Here is a tiny trained network, its code and every weight. The questions are about switching its units off for an input and a class, where a switched-off unit gives its printed mean instead of its output.

import numpy as np


def w(rows, s, z=0):
    codes = np.array(rows[::2]) - 128.0
    scale = np.full(codes.shape[1], s)
    scale[-1] = z or s
    return codes * scale


def f(y):
    return y / 2 * (1 + np.tanh(0.7978845608 * (y + 0.044715 * y**3)))


def log_softmax(a):
    a = a - a.max(-1, keepdims=True)
    return a - np.log(np.exp(a).sum(-1, keepdims=True))


def net(x, mask):
    res = np.array(x, float).reshape(1, 8) / 4 @ E
    y = f(res @ A[0][:, :-1].T + A[0][:, -1])
    res = res + np.where(mask, y, B[0][:, -1]) @ B[0][:, :-1]
    return log_softmax(res[-1] @ U[:, :-1].T + U[:, -1])


A, B = {}, {}
E = w([
[167,237,48,82,193],'x0',
[71,110,153,47,136],'x1',
[220,28,104,51,196],'x2',
[50,103,110,203,102],'x3',
[31,102,27,132,190],'x4',
[219,105,93,254,120],'x5',
[114,89,30,158,64],'x6',
[143,211,42,95,37],'x7',
],0.0077)
A[0] = w([
[148,103,149,237,144,153],'N1',
[126,2,138,70,111,118],'N2',
[165,143,61,106,53,242],'N3',
[159,205,112,155,85,224],'N4',
[53,120,174,183,35,163],'N5',
[99,134,168,69,156,53],'N6',
[137,70,116,91,119,2],'N7',
[85,137,48,121,147,244],'N8',
[141,148,225,104,182,34],'N9',
[236,149,133,126,52,82],'N10',
[111,157,9,95,169,146],'N11',
[188,115,135,133,92,176],'N12',
[178,145,228,106,151,197],'N13',
[134,96,119,215,153,157],'N14',
[185,129,88,211,174,50],'N15',
[190,122,103,176,105,23],'N16',
[73,133,151,167,53,50],'N17',
[33,153,130,99,82,79],'N18',
],0.013,0.0049)
B[0] = w([
[174,141,58,82,69,224],'N1',
[165,36,114,89,163,222],'N2',
[120,114,155,105,165,236],'N3',
[119,62,161,98,156,238],'N4',
[115,167,205,152,59,241],'N5',
[173,96,114,154,198,186],'N6',
[153,56,104,186,179,148],'N7',
[83,119,181,115,93,235],'N8',
[59,135,63,115,203,205],'N9',
[121,182,215,75,187,216],'N10',
[10,153,152,89,52,247],'N11',
[151,112,170,73,129,181],'N12',
[38,144,103,84,168,238],'N13',
[158,107,88,108,97,206],'N14',
[184,115,100,133,65,200],'N15',
[188,143,164,134,142,175],'N16',
[118,182,169,194,97,192],'N17',
[196,116,197,152,145,203],'N18',
],0.011)
U = w([
[155,138,82,239,141,50],'0',
[95,66,82,129,173,62],'1',
[97,187,7,157,157,66],'2',
[170,129,170,143,116,77],'3',
[177,92,86,108,75,164],'4',
[146,140,86,217,139,32],'5',
[78,141,153,92,122,253],'6',
[118,124,132,161,16,142],'7',
],0.013,0.0081)

Each question gives the input, the list of numbers given to net, and the class t.
The units are the neurons (one row each of A and B). Each row of codes is followed by its name. A weight is (code - 128) times the scale printed after its matrix; where a second scale follows, it is the last column's (A, B and U).
mask holds one flag per neuron, in row order. A switched-off neuron (its flag False) gives its mean, the last column of its row in B, instead of its output. The means were averaged over made-up inputs and are rounded, as every weight is.
A unit's drop is (log p(t) with every unit on - log p(t) with that unit switched off) / (log p(t) with every unit on - log p(t) with every unit switched off).
The circuit of an input: a set's keep is (log p(t) with only the set's units on - log p(t) with every unit switched off) / (log p(t) with every unit on - log p(t) with every unit switched off). Starting from the 12 units with the biggest drops (on a tie, the unit counted first), units are removed one at a time, each time the one whose removal leaves the highest keep (on an exact tie, the one counted first), for as long as the keep stays at least 0.8.
units of the circuit, in order: the units of the circuit, biggest drop first
unit that matters most: the unit with the biggest drop
top k neurons: the k neurons with the biggest drops, biggest first
drop when u is switched off: that unit's drop, to one decimal
input [-3,6,-5,-2,0,8,-7,2], class 7: units of the circuit, in order : (N3, N5)
input [-3,-4,1,6,-8,3,6,-8], class 4: units of the circuit, in order : (N1)
input [6,3,3,8,1,4,2,3], class 7: units of the circuit, in order : (N10, N13)
input [-8,6,2,-5,7,6,8,1], class 4: units of the circuit, in order : (N13, N9, N2)
input [-6,4,0,-3,5,1,5,4], class 7: units of the circuit, in order : (N10, N13)
input [-5,-8,0,0,1,-5,5,-6], class 4: units of the circuit, in order : (N11, N1)
input [2,2,6,3,-8,8,3,2], class 3: top 2 neurons : (N10, N16)
input [-6,3,0,5,0,-6,1,0], class 3: top 3 neurons : (N18, N11, N2)
input [-4,-1,1,-2,-1,-5,3,4], class 3: units of the circuit, in order : (N11, N13)
input [-5,4,-5,-4,3,-4,-5,-7], class 1: top 3 neurons : (N6, N9, N11)
input [1,0,8,-7,-3,8,-3,8], class 6: top 2 neurons : (N10, N13)
input [7,-8,3,0,-6,4,0,-6], class 4: top 2 neurons : (N15, N1)
input [-8,-2,2,-6,5,3,8,7], class 6: top 2 neurons : (N3, N10)
input [-5,-1,0,-1,-8,5,-2,7], class 6: units of the circuit, in order : (N10)
input [-8,-8,0,-8,3,-3,-5,0], class 1: top 2 neurons : (N11, N5)
input [-4,2,-1,5,-7,2,1,4], class 3: drop when N12 is switched off : 0.2
input [2,2,-2,8,0,2,-1,-5], class 7: drop when N18 is switched off : 0.0
input [-8,-4,2,5,5,0,0,-7], class 4: drop when N2 is switched off : 0.3
input [-2,6,-8,-7,-1,6,-6,-6], class 2: drop when N9 is switched off : 0.2
input [-5,-7,5,-3,-8,-7,3,-1], class 1: unit that matters most : N2
